Below is a small trained network, with its code and all its weights. Each question gives an input and a class and asks what happens when units are switched off, that is, made to give their printed mean instead of their output.

import numpy as np


def w(rows, s, z=0):
    codes = np.array(rows[::2]) - 128.0
    scale = np.full(codes.shape[1], s)
    scale[-1] = z or s
    return codes * scale


def f(y):
    return y / 2 * (1 + np.tanh(0.7978845608 * (y + 0.044715 * y**3)))


def log_softmax(a):
    a = a - a.max(-1, keepdims=True)
    return a - np.log(np.exp(a).sum(-1, keepdims=True))


def net(x, mask):
    res = np.array(x, float).reshape(1, 7) / 4 @ E
    y = f(res @ A[0][:, :-1].T + A[0][:, -1])
    res = res + np.where(mask, y, B[0][:, -1]) @ B[0][:, :-1]
    return log_softmax(res[-1] @ U[:, :-1].T + U[:, -1])


A, B = {}, {}
E = w([
[216,186,57,240,109],'x0',
[79,144,40,58,61],'x1',
[54,243,109,120,255],'x2',
[153,62,67,91,185],'x3',
[120,156,153,145,103],'x4',
[132,119,117,124,137],'x5',
[25,68,107,227,108],'x6',
],0.007)
A[0] = w([
[156,62,134,112,111,57],'n1',
[105,145,76,94,116,181],'n2',
[145,103,179,151,61,109],'n3',
[76,57,120,167,153,202],'n4',
[70,118,163,83,121,46],'n5',
[177,141,97,191,151,136],'n6',
[161,158,59,159,129,127],'n7',
[143,125,142,160,74,127],'n8',
[91,202,144,153,134,75],'n9',
[104,203,146,138,138,105],'n10',
[83,140,89,107,194,52],'n11',
[176,144,135,34,141,39],'n12',
[146,104,147,134,89,91],'n13',
[159,140,123,92,159,69],'n14',
[66,131,96,177,135,91],'n15',
[130,162,208,168,213,195],'n16',
[102,160,79,87,59,157],'n17',
[134,135,109,125,189,91],'n18',
[153,174,161,98,96,80],'n19',
[145,84,158,114,81,34],'n20',
[187,141,111,80,147,97],'n21',
[109,50,187,72,143,66],'n22',
[155,202,183,80,107,66],'n23',
[158,158,149,101,121,28],'n24',
[183,112,189,135,179,241],'n25',
[152,150,145,81,119,68],'n26',
[252,138,70,167,77,42],'n27',
[179,205,121,164,89,63],'n28',
[116,173,95,111,59,153],'n29',
[149,113,150,120,78,30],'n30',
[127,145,129,120,178,68],'n31',
[145,142,120,105,165,31],'n32',
[167,87,155,167,141,173],'n33',
[96,127,210,60,125,1],'n34',
[58,100,112,171,131,90],'n35',
[200,115,92,67,188,176],'n36',
[123,97,48,96,135,186],'n37',
],0.013,0.003)
B[0] = w([
[195,102,89,97,192,176],'n1',
[185,173,187,98,149,182],'n2',
[175,152,74,114,183,196],'n3',
[159,200,131,176,16,205],'n4',
[83,39,137,137,102,172],'n5',
[35,43,198,87,127,208],'n6',
[2,6,171,63,93,199],'n7',
[153,120,125,66,136,174],'n8',
[151,102,85,84,141,183],'n9',
[211,66,43,60,172,186],'n10',
[169,92,96,88,128,200],'n11',
[160,126,119,168,109,199],'n12',
[182,123,53,74,199,161],'n13',
[159,91,105,145,94,162],'n14',
[180,104,103,107,55,177],'n15',
[200,143,158,76,124,246],'n16',
[181,189,222,154,116,192],'n17',
[130,118,87,65,155,175],'n18',
[134,158,81,191,106,153],'n19',
[209,105,51,84,162,174],'n20',
[126,135,82,217,76,186],'n21',
[61,71,157,103,130,205],'n22',
[161,100,103,162,55,180],'n23',
[125,105,92,192,61,140],'n24',
[151,184,201,122,66,217],'n25',
[89,134,114,171,79,150],'n26',
[110,89,119,86,127,254],'n27',
[41,34,144,143,99,199],'n28',
[154,159,227,58,154,175],'n29',
[138,104,51,98,153,155],'n30',
[148,76,91,145,146,164],'n31',
[113,115,59,121,107,151],'n32',
[131,180,181,86,144,188],'n33',
[27,22,134,111,104,185],'n34',
[208,149,76,172,15,179],'n35',
[159,146,161,191,74,236],'n36',
[125,176,203,114,131,203],'n37',
],0.0064,0.0084)
U = w([
[68,36,116,121,114,35],'0',
[182,125,30,254,42,61],'1',
[160,135,101,127,132,255],'2',
[191,117,13,67,193,62],'3',
[156,137,126,135,132,223],'4',
[176,194,205,89,137,70],'5',
[143,135,110,138,131,229],'6',
[113,203,82,207,221,87],'7',
],0.0096,0.0088)

Each question gives the input, the list of numbers given to net, and the class t.
The units are the neurons (one row each of A and B). Each row of codes is followed by its name. A weight is (code - 128) times the scale printed after its matrix; where a second scale follows, it is the last column's (A, B and U).
mask holds one flag per neuron, in row order. A switched-off neuron (its flag False) gives its mean, the last column of its row in B, instead of its output. The means were averaged over made-up inputs and are rounded, as every weight is.
A unit's drop is (log p(t) with every unit on - log p(t) with that unit switched off) / (log p(t) with every unit on - log p(t) with every unit switched off).
The circuit of an input: a set's keep is (log p(t) with only the set's units on - log p(t) with every unit switched off) / (log p(t) with every unit on - log p(t) with every unit switched off). Starting from the 12 units with the biggest drops (on a tie, the unit counted first), units are removed one at a time, each time the one whose removal leaves the highest keep (on an exact tie, the one counted first), for as long as the keep stays at least 0.8.
circuit, biggest first: the units of the circuit, biggest drop first
most important unit: the unit with the biggest drop
top k neurons: the k neurons with the biggest drops, biggest first
drop when u is switched off: that unit's drop, to one decimal
input [-8,-7,-2,-6,-3,-6,1], class 0: circuit, biggest first => [n34]
input [8,-7,6,-1,-2,3,-1], class 0: circuit, biggest first => [n6, n7]
input [1,-7,2,-2,-5,0,-3], class 5: circuit, biggest first => [n25, n16]
input [-2,3,5,6,7,5,7], class 1: circuit, biggest first => [n35, n4]
input [8,4,2,-7,4,-7,2], class 0: top 2 neurons => [n28, n7]
input [8,-8,0,6,8,-6,2], class 0: top 3 neurons => [n6, n7, n28]
input [-2,6,-5,-2,6,-6,-7], class 1: circuit, biggest first => [n23, n19]
input [4,8,0,1,4,1,6], class 5: circuit, biggest first => [n29, n17, n2]
input [7,-7,7,-7,-4,-4,3], class 0: circuit, biggest first => [n6, n28]
input [4,8,-7,7,-4,4,5], class 5: circuit, biggest first => [n37, n17, n29]
input [-8,1,0,0,-8,-5,-8], class 0: top 2 neurons => [n34, n22]
input [8,-1,-7,-5,-3,-3,-8], class 0: top 2 neurons => [n28, n27]
input [7,5,-8,-2,8,8,-4], class 3: top 2 neurons => [n3, n13]
input [4,8,8,0,-1,4,-8], class 1: top neuron => [n21]
input [-2,-3,-8,7,-5,8,4], class 3: top 3 neurons => [n1, n20, n13]
input [5,4,8,-4,-1,-6,7], class 3: top 2 neurons => [n10, n9]
input [4,1,6,-7,7,-6,-8], class 1: top 2 neurons => [n23, n19]
input [6,8,8,-7,8,2,-8], class 1: top 3 neurons => [n23, n19, n24]
input [-5,-6,-8,4,0,-3,8], class 1: top 2 neurons => [n4, n35]
input [-6,-5,-1,0,5,3,-1], class 0: most important unit => n34
input [-5,3,-7,8,6,2,7], class 2: drop when n36 is switched off => 0.1
input [-5,7,-7,7,-5,1,3], class 2: drop when n37 is switched off => 0.2
input [-4,-4,-7,-1,-4,0,-7], class 1: drop when n36 is switched off => 0.2
